Below is a small trained network, with its code and all its weights. Each question gives an input and a target symbol and asks what happens when units are switched off, that is, made to give their printed mean instead of their output.

import numpy as np


def w(rows, s, z=0):
    codes = np.array(rows[::2]) - 128.0
    scale = np.full(codes.shape[1], s)
    scale[-1] = z or s
    return codes * scale


def softmax(a):
    e = np.exp(a - a.max(-1, keepdims=True))
    return e / e.sum(-1, keepdims=True)


def log_softmax(a):
    a = a - a.max(-1, keepdims=True)
    return a - np.log(np.exp(a).sum(-1, keepdims=True))


def net(x, mask):
    ids = ['ΞΦΩαβζηλμστ'.index(c) for c in x.split()]
    T = len(ids)
    res = E[ids] + P[:T]
    u = 0
    for l in range(2):
        r = res
        for j in range(3):
            rows = slice(3 * j, 3 * j + 3)
            q, k, v = (r @ M[l][rows].T for M in (Q, K, V))
            z = softmax(np.where(np.tri(T) > 0, q @ k.T / 3**0.5, -1e9)) @ v
            o = O[l][rows]
            res = res + np.where(mask[u + j], z, o[:, -1]) @ o[:, :-1]
        u += 3
    return log_softmax(res[-1] @ U[:, :-1].T + U[:, -1])


Q, K, V, O = {}, {}, {}, {}
E = w([
[79,63,195,232,24],'Ξ',
[131,101,48,180,139],'Φ',
[168,168,50,61,45],'Ω',
[12,123,194,206,25],'α',
[89,219,128,101,212],'β',
[68,71,245,131,62],'ζ',
[156,122,110,123,190],'η',
[84,163,60,182,162],'λ',
[143,165,135,106,200],'μ',
[86,146,145,231,226],'σ',
[1,125,254,107,58],'τ',
],0.0087)
P = w([
[3,12,46,55,189],'0',
[47,183,125,140,147],'1',
[67,182,123,160,143],'2',
[85,188,127,171,138],'3',
[102,197,130,184,138],'4',
[108,226,143,185,128],'5',
[121,213,145,199,124],'6',
[130,217,152,204,117],'7',
[139,224,160,211,111],'8',
[145,233,168,212,106],'9',
[147,241,165,205,105],'10',
[154,239,168,218,102],'11',
[158,242,175,212,100],'12',
[167,247,172,206,105],'13',
],0.0053)
Q[0] = w([
[1,126,148,113,51],'L0H0',
[93,78,172,128,126],'L0H0',
[229,181,58,28,120],'L0H0',
[54,138,146,250,146],'L0H1',
[197,122,109,56,85],'L0H1',
[62,141,112,104,180],'L0H1',
[138,114,181,125,49],'L0H2',
[89,75,147,40,103],'L0H2',
[132,100,186,110,33],'L0H2',
],0.0099)
K[0] = w([
[117,32,78,2,118],'L0H0',
[82,93,140,115,136],'L0H0',
[175,178,148,137,67],'L0H0',
[110,136,191,170,123],'L0H1',
[140,121,86,71,118],'L0H1',
[113,114,135,168,180],'L0H1',
[83,82,182,172,69],'L0H2',
[134,102,125,113,55],'L0H2',
[79,77,174,160,53],'L0H2',
],0.014)
V[0] = w([
[71,229,135,217,159],'L0H0',
[101,193,121,231,140],'L0H0',
[24,157,165,54,157],'L0H0',
[176,205,148,113,100],'L0H1',
[111,149,255,171,174],'L0H1',
[182,197,88,80,81],'L0H1',
[72,82,192,191,73],'L0H2',
[126,84,74,125,167],'L0H2',
[65,36,162,167,82],'L0H2',
],0.0087)
O[0] = w([
[54,255,84,189,133,247],'L0H0',
[98,226,92,212,142,204],'L0H0',
[3,152,100,42,116,249],'L0H0',
[206,194,173,112,92,106],'L0H1',
[119,138,248,93,212,250],'L0H1',
[208,194,111,132,61,40],'L0H1',
[93,103,156,160,55,252],'L0H2',
[101,94,80,159,182,81],'L0H2',
[57,79,123,176,56,203],'L0H2',
],0.0081,0.0037)
Q[1] = w([
[131,81,104,129,141],'L1H0',
[114,157,147,122,36],'L1H0',
[190,131,141,104,169],'L1H0',
[154,139,105,132,173],'L1H1',
[188,126,53,110,163],'L1H1',
[111,121,181,72,93],'L1H1',
[156,71,169,85,62],'L1H2',
[2,106,125,106,149],'L1H2',
[208,124,141,95,205],'L1H2',
],0.0083)
K[1] = w([
[127,74,125,91,102],'L1H0',
[122,179,175,171,82],'L1H0',
[178,125,83,96,141],'L1H0',
[118,163,152,111,132],'L1H1',
[114,171,123,81,100],'L1H1',
[147,93,105,98,142],'L1H1',
[113,1,85,57,59],'L1H2',
[71,64,150,115,201],'L1H2',
[143,133,209,126,114],'L1H2',
],0.0083)
V[1] = w([
[152,150,209,160,209],'L1H0',
[101,70,93,82,132],'L1H0',
[105,59,160,133,202],'L1H0',
[146,239,194,105,114],'L1H1',
[151,193,121,125,127],'L1H1',
[98,65,116,140,128],'L1H1',
[146,142,78,153,2],'L1H2',
[159,107,232,48,56],'L1H2',
[57,108,210,176,100],'L1H2',
],0.0077)
O[1] = w([
[116,72,164,189,164,121],'L1H0',
[135,214,162,106,96,141],'L1H0',
[130,154,211,154,94,160],'L1H0',
[38,143,116,99,82,79],'L1H1',
[79,152,146,137,114,90],'L1H1',
[178,122,108,129,147,179],'L1H1',
[40,159,169,247,254,72],'L1H2',
[79,17,143,107,154,7],'L1H2',
[135,98,14,126,182,178],'L1H2',
],0.008,0.013)
U = w([
[155,86,111,166,189,142],'Ξ',
[200,123,165,164,160,20],'Φ',
[82,108,193,132,168,173],'Ω',
[2,153,105,184,203,145],'α',
[53,128,139,103,73,3],'β',
[149,67,114,96,151,191],'ζ',
[175,95,154,120,106,89],'η',
[116,180,141,162,130,146],'λ',
[120,96,149,103,83,113],'μ',
[208,157,54,65,124,146],'σ',
[49,84,100,80,131,166],'τ',
],0.0075,0.0054)

Each question gives the input, a string of symbols that net reads in full, and the target symbol t.
The units are the heads (3 rows each of Q, K, V and O). Each row of codes is followed by its name. A weight is (code - 128) times the scale printed after its matrix; where a second scale follows, it is the last column's (O and U).
mask holds one flag per head, layer by layer. A switched-off head (its flag False) gives its mean, the last column of its rows in O, instead of its output. The means were averaged over made-up inputs and are rounded, as every weight is.
A unit's drop is (log p(t) with every unit on - log p(t) with that unit switched off) / (log p(t) with every unit on - log p(t) with every unit switched off).
The circuit of an input: a set's keep is (log p(t) with only the set's units on - log p(t) with every unit switched off) / (log p(t) with every unit on - log p(t) with every unit switched off). Starting from all 6 units, units are removed one at a time, each time the one whose removal leaves the highest keep (on an exact tie, the one counted first), for as long as the keep stays at least 0.8.
units of the circuit, in order: the units of the circuit, biggest drop first
unit that matters most: the unit with the biggest drop
heads that matter: for each layer, one digit per head in row order, 1 if its drop is at least 0.15 and else 0, layers parted by /
input λ μ Ω Ω Ω Ω, target α: heads that matter -> 010 / 011
input α Ω σ Ω η λ, target σ: units of the circuit, in order -> (L1H2, L0H1, L0H2)
input μ Ξ η ζ, target μ: unit that matters most -> L0H2
input λ σ Ω σ σ τ ζ β Ω σ σ, target α: heads that matter -> 100 / 110
input Φ ζ μ Ω σ λ μ α ζ Ω, target λ: units of the circuit, in order -> (L1H2, L0H1)
input α ζ τ β Φ α σ λ ζ, target α: units of the circuit, in order -> (L1H2, L0H2)
input β σ Ω Ξ Ξ τ ζ λ τ α Ω Ω α, target β: units of the circuit, in order -> (L0H2, L0H0, L1H1)
input σ Φ Φ Ω σ ζ τ τ, target σ: units of the circuit, in order -> (L1H2, L0H1)
input τ α η Ξ λ τ Ω μ λ μ ζ, target τ: heads that matter -> 100 / 001
input Φ β Ω η β λ Ω Ω ζ η μ β ζ, target Φ: heads that matter -> 111 / 011
input α τ σ Ξ λ Φ α α η α, target α: units of the circuit, in order -> (L1H2, L0H2, L0H1)
input Ω σ σ λ σ Ω τ, target Ω: units of the circuit, in order -> (L0H0, L0H1, L1H2)
input β σ Φ Ω τ, target β: heads that matter -> 101 / 011
input μ σ Φ σ μ σ Φ η τ λ Φ μ λ λ, target α: units of the circuit, in order -> (L0H0, L1H1)
input η Φ λ λ α Φ β β α α λ σ β Ξ, target η: heads that matter -> 111 / 011
input σ Ω Ω η α β η Ω μ Ω Φ α, target σ: heads that matter -> 011 / 001
input α τ ζ λ Ω λ Ω, target λ: units of the circuit, in order -> (L1H2, L0H1, L0H0)
input μ λ β σ ζ Ξ, target μ: units of the circuit, in order -> (L0H2, L1H2, L0H0)
input σ Ω η, target σ: heads that matter -> 010 / 001
input μ μ Ξ α α λ τ Ω λ η σ η α, target μ: units of the circuit, in order -> (L0H2, L0H0, L1H2)
input Φ η τ μ σ τ τ Ω Ω ζ Ω σ Ξ, target Φ: unit that matters most -> L0H1
input η τ σ Ξ Ω τ α Φ μ σ Ω Ω, target α: units of the circuit, in order -> (L1H2, L0H1, L1H1)
input Ω α ζ α, target Ω: heads that matter -> 111 / 001
input β λ β Ω β Ω σ Φ σ β τ α η α, target β: units of the circuit, in order -> (L0H2, L1H1, L0H0)
input α Φ Φ μ α μ σ η η α, target α: heads that matter -> 111 / 001
input α μ Φ Ω β ζ μ Φ Φ Φ σ ζ Ξ, target α: heads that matter -> 011 / 001
input η λ Φ η τ λ λ Φ η Ω ζ λ, target α: unit that matters most -> L1H1
input Ω σ σ Ξ, target Ω: unit that matters most -> L0H0
